X = [[123, 124, 115, 120, 119, 139, 125, 128, 122], [131, 103, 134, 117, 124, 140, 149, 115, 114], [103, 101, 118, 137, 133, 132, 148, 122, 132], [99, 134, 109, 132, 127, 131, 99, 134, 122], [114, 125, 109, 123, 120, 139, 120, 130, 124], [139, 121, 137, 115, 122, 136, 132, 120, 112]]
Indices start at 1.
(1, 1) = 123
(5, 3) = 109
(6, 7) = 132
(5, 9) = 124
(4, 2) = 134
(4, 1) = 99
(4, 3) = 109
(6, 4) = 115
(3, 7) = 148
(2, 2) = 103
(1, 3) = 115
(1, 8) = 128
(1, 4) = 120
(5, 7) = 120
(6, 9) = 112
(4, 7) = 99
(3, 2) = 101
(6, 8) = 120
(6, 6) = 136
(2, 5) = 124
(5, 2) = 125
(2, 6) = 140
(3, 8) = 122
(1, 2) = 124
(2, 1) = 131

grid =
[[126 148 118 144 143 133 122]
 [116 141 121 139 140 116 117]
 [135 125 128 129 128 135 134]
 [118 130 125 137 133 107 115]
 [133 140 118 139 146 153 122]
 [105 138 110 124 135 119 118]
 [142 123 153 135 112 109 130]
 [143 133 145 147 130 124 128]
 [132 130 140 134 126 116 121]]
Rows and columns are counted from 1.
(1, 1)	126
(5, 1)	133
(1, 5)	143
(7, 7)	130
(6, 3)	110
(3, 5)	128
(1, 4)	144
(8, 1)	143
(6, 1)	105
(8, 3)	145
(6, 4)	124
(6, 5)	135
(5, 2)	140
(9, 1)	132
(6, 2)	138
(2, 6)	116
(8, 4)	147
(8, 6)	124
(2, 4)	139
(9, 5)	126
(3, 3)	128
(9, 6)	116

A =
[[125 119 123 124 131 126 140 135 134 126 134 132]
 [127 124 124 130 128 117 137 122 129 129 132 135]
 [129 127 128 137 132 122 129 147 128 123 132 129]
 [128 116 127 135 134 119 133 128 126 130 132 127]
 [129 121 126 115 127 123 135 139 128 144 132 123]
 [130 128 126 125 131 121 136 152 130 121 134 134]
 [131 122 122 119 126 119 131 143 133 134 135 137]
 [127 125 127 117 125 125 132 151 128 133 131 126]
 [129 109 126 128 128 123 131 137 124 134 130 129]
 [127 134 130 120 125 117 129 135 130 133 134 127]
 [131 139 127 138 130 120 142 131 130 134 131 131]
 [132 133 122 128 130 122 139 149 128 139 131 128]]
Rows and columns are counted from 1.
(1, 1): 125
(7, 11): 135
(8, 10): 133
(3, 6): 122
(1, 6): 126
(3, 1): 129
(9, 11): 130
(7, 12): 137
(8, 3): 127
(1, 7): 140
(2, 6): 117
(3, 4): 137
(7, 5): 126
(8, 1): 127
(12, 2): 133
(4, 11): 132
(11, 11): 131
(8, 9): 128
(8, 6): 125
(6, 4): 125
(7, 8): 143
(11, 1): 131
(12, 12): 128
(10, 10): 133
(4, 5): 134
(1, 8): 135
(2, 12): 135
(9, 7): 131
(11, 9): 130
(11, 6): 120
(7, 2): 122
(10, 11): 134
(2, 1): 127
(1, 10): 126

x =
[[148 113 140 117 137 115 149 123 129 135 134 130 125 118 131]
 [134 116 138 131 131 126 133 121 127 131 131 131 134 126 136]
 [148 113 139 117 137 114 150 124 132 136 135 131 124 117 130]
 [121 135 121 142 127 137 121 132 145 129 135 143 127 133 123]
 [149 134 139 113 140 121 151 138 124 137 131 120 127 126 133]
 [137 118 138 127 132 124 137 123 125 132 130 128 133 125 136]
 [114 149 123 142 125 146 113 138 127 125 125 127 137 144 132]
 [156 117 143 110 141 112 158 129 129 139 135 127 124 117 132]
 [151 115 142 114 139 115 152 126 127 137 133 127 126 118 133]
 [144 116 139 121 136 119 145 124 129 135 133 129 128 121 133]
 [117 150 124 140 126 145 116 140 128 126 126 127 136 144 131]
 [145 115 138 120 136 118 145 124 130 135 133 130 127 120 132]
 [149 114 139 116 137 115 150 125 130 136 134 129 124 117 131]
 [115 152 125 143 126 148 114 140 127 127 126 127 140 146 134]
 [114 141 119 149 125 144 114 134 144 127 134 143 131 139 125]
 [119 149 123 137 127 142 118 139 129 127 127 127 134 141 130]]
Indices start at 1.
row 1 col 1	148
row 14 col 9	127
row 5 col 14	126
row 5 col 1	149
row 9 col 4	114
row 16 col 2	149
row 11 col 7	116
row 12 col 1	145
row 12 col 11	133
row 11 col 11	126
row 5 col 2	134
row 11 col 1	117
row 1 col 10	135
row 2 col 12	131
row 1 col 9	129
row 5 col 6	121
row 2 col 11	131
row 9 col 5	139
row 4 col 3	121
row 9 col 11	133
row 1 col 7	149
row 9 col 8	126
row 15 col 15	125
row 2 col 6	126
row 8 col 4	110
row 13 col 14	117
row 10 col 2	116
row 14 col 5	126
row 8 col 3	143
row 10 col 1	144
row 8 col 7	158
row 8 col 2	117
row 13 col 6	115
row 15 col 6	144
row 6 col 5	132
row 16 col 3	123
